Below is a small trained network, with its code and all its weights. Each question gives an input and a class and asks what happens when units are switched off, that is, made to give their printed mean instead of their output.

import numpy as np


def w(rows, s, z=0):
    codes = np.array(rows[::2]) - 128.0
    scale = np.full(codes.shape[1], s)
    scale[-1] = z or s
    return codes * scale


def f(y):
    return np.maximum(y, 0)


def log_softmax(a):
    a = a - a.max(-1, keepdims=True)
    return a - np.log(np.exp(a).sum(-1, keepdims=True))


def net(x, mask):
    res = np.array(x, float).reshape(1, 4) / 4 @ E
    y = f(res @ A[0][:, :-1].T + A[0][:, -1])
    res = res + np.where(mask, y, B[0][:, -1]) @ B[0][:, :-1]
    return log_softmax(res[-1] @ U[:, :-1].T + U[:, -1])


A, B = {}, {}
E = w([
[249,143,64,224,83,195],'x0',
[41,228,73,94,220,225],'x1',
[222,2,77,131,240,235],'x2',
[115,112,8,26,23,181],'x3',
],0.0087)
A[0] = w([
[145,163,101,116,5,142,151],'N0',
[222,124,117,141,183,133,109],'N1',
[144,129,132,151,22,96,124],'N2',
[162,136,34,82,128,158,89],'N3',
[116,177,94,103,130,162,158],'N4',
[171,86,142,150,66,69,106],'N5',
[197,104,81,116,68,113,139],'N6',
[126,36,102,52,145,153,127],'N7',
[95,234,121,126,130,162,118],'N8',
[76,173,163,169,106,95,150],'N9',
[223,105,141,223,141,178,125],'N10',
[102,112,97,170,133,116,26],'N11',
[239,121,122,202,171,158,143],'N12',
[215,175,143,83,144,112,5],'N13',
[60,125,118,81,175,150,163],'N14',
[171,114,90,152,34,142,144],'N15',
[121,135,142,150,119,133,35],'N16',
[65,228,132,130,151,135,112],'N17',
[153,96,104,128,157,154,116],'N18',
[132,79,220,120,162,80,135],'N19',
],0.014,0.023)
B[0] = w([
[120,156,71,46,103,87,240],'N0',
[169,88,166,165,146,143,194],'N1',
[186,189,155,70,35,67,209],'N2',
[133,113,53,95,185,132,184],'N3',
[139,165,78,121,168,154,210],'N4',
[154,85,206,108,93,90,197],'N5',
[180,65,120,81,131,141,210],'N6',
[94,62,161,96,92,184,201],'N7',
[117,203,117,146,125,151,208],'N8',
[94,182,160,159,106,78,223],'N9',
[212,89,62,227,88,154,240],'N10',
[152,115,159,117,125,98,128],'N11',
[184,84,94,249,75,150,254],'N12',
[174,93,138,63,195,87,128],'N13',
[62,129,165,125,130,218,228],'N14',
[181,114,82,56,122,97,219],'N15',
[65,186,133,97,149,146,128],'N16',
[74,219,108,162,168,138,213],'N17',
[117,91,122,144,103,164,173],'N18',
[83,104,178,166,141,67,219],'N19',
],0.013,0.016)
U = w([
[77,142,216,209,184,38,172],'0',
[141,114,42,58,167,161,45],'1',
[181,120,155,71,72,84,3],'2',
[208,83,87,254,110,191,165],'3',
[75,224,111,173,227,204,157],'4',
[65,72,166,91,157,214,224],'5',
[98,242,99,127,82,105,130],'6',
],0.014,0.0046)

Each question gives the input, the list of numbers given to net, and the class t.
The units are the neurons (one row each of A and B). Each row of codes is followed by its name. A weight is (code - 128) times the scale printed after its matrix; where a second scale follows, it is the last column's (A, B and U).
mask holds one flag per neuron, in row order. A switched-off neuron (its flag False) gives its mean, the last column of its row in B, instead of its output. The means were averaged over made-up inputs and are rounded, as every weight is.
A unit's drop is (log p(t) with every unit on - log p(t) with that unit switched off) / (log p(t) with every unit on - log p(t) with every unit switched off).
The circuit of an input: a set's keep is (log p(t) with only the set's units on - log p(t) with every unit switched off) / (log p(t) with every unit on - log p(t) with every unit switched off). Starting from the 12 units with the biggest drops (on a tie, the unit counted first), units are removed one at a time, each time the one whose removal leaves the highest keep (on an exact tie, the one counted first), for as long as the keep stays at least 0.8.
units of the circuit, in order: the units of the circuit, biggest drop first
top k neurons: the k neurons with the biggest drops, biggest first
drop of u: that unit's drop, to one decimal
input [-3,-2,7,5], class 5: units of the circuit, in order	(N7)
input [-7,1,-8,-3], class 0: top 2 neurons	(N9 N19)
input [-6,7,4,8], class 5: top 2 neurons	(N7 N14)
input [2,3,-3,6], class 1: top 2 neurons	(N3 N9)
input [7,6,-5,-2], class 6: top 3 neurons	(N14 N0 N9)
input [-5,2,-3,-3], class 4: top 3 neurons	(N17 N5 N14)
input [-7,-8,-6,0], class 0: top 3 neurons	(N19 N9 N15)
input [-5,4,-2,-6], class 4: top 3 neurons	(N17 N14 N5)
input [-7,-6,2,2], class 5: top 2 neurons	(N7 N9)
input [5,-5,-3,-3], class 2: top 3 neurons	(N2 N5 N15)
input [8,7,-5,0], class 6: top 2 neurons	(N0 N14)
input [-2,-8,1,-3], class 2: drop of N5	0.6
input [-8,4,4,2], class 5: drop of N7	0.1
input [-4,-7,2,8], class 2: drop of N3	0.0
input [2,-2,-3,7], class 2: units of the circuit, in order	(N2)
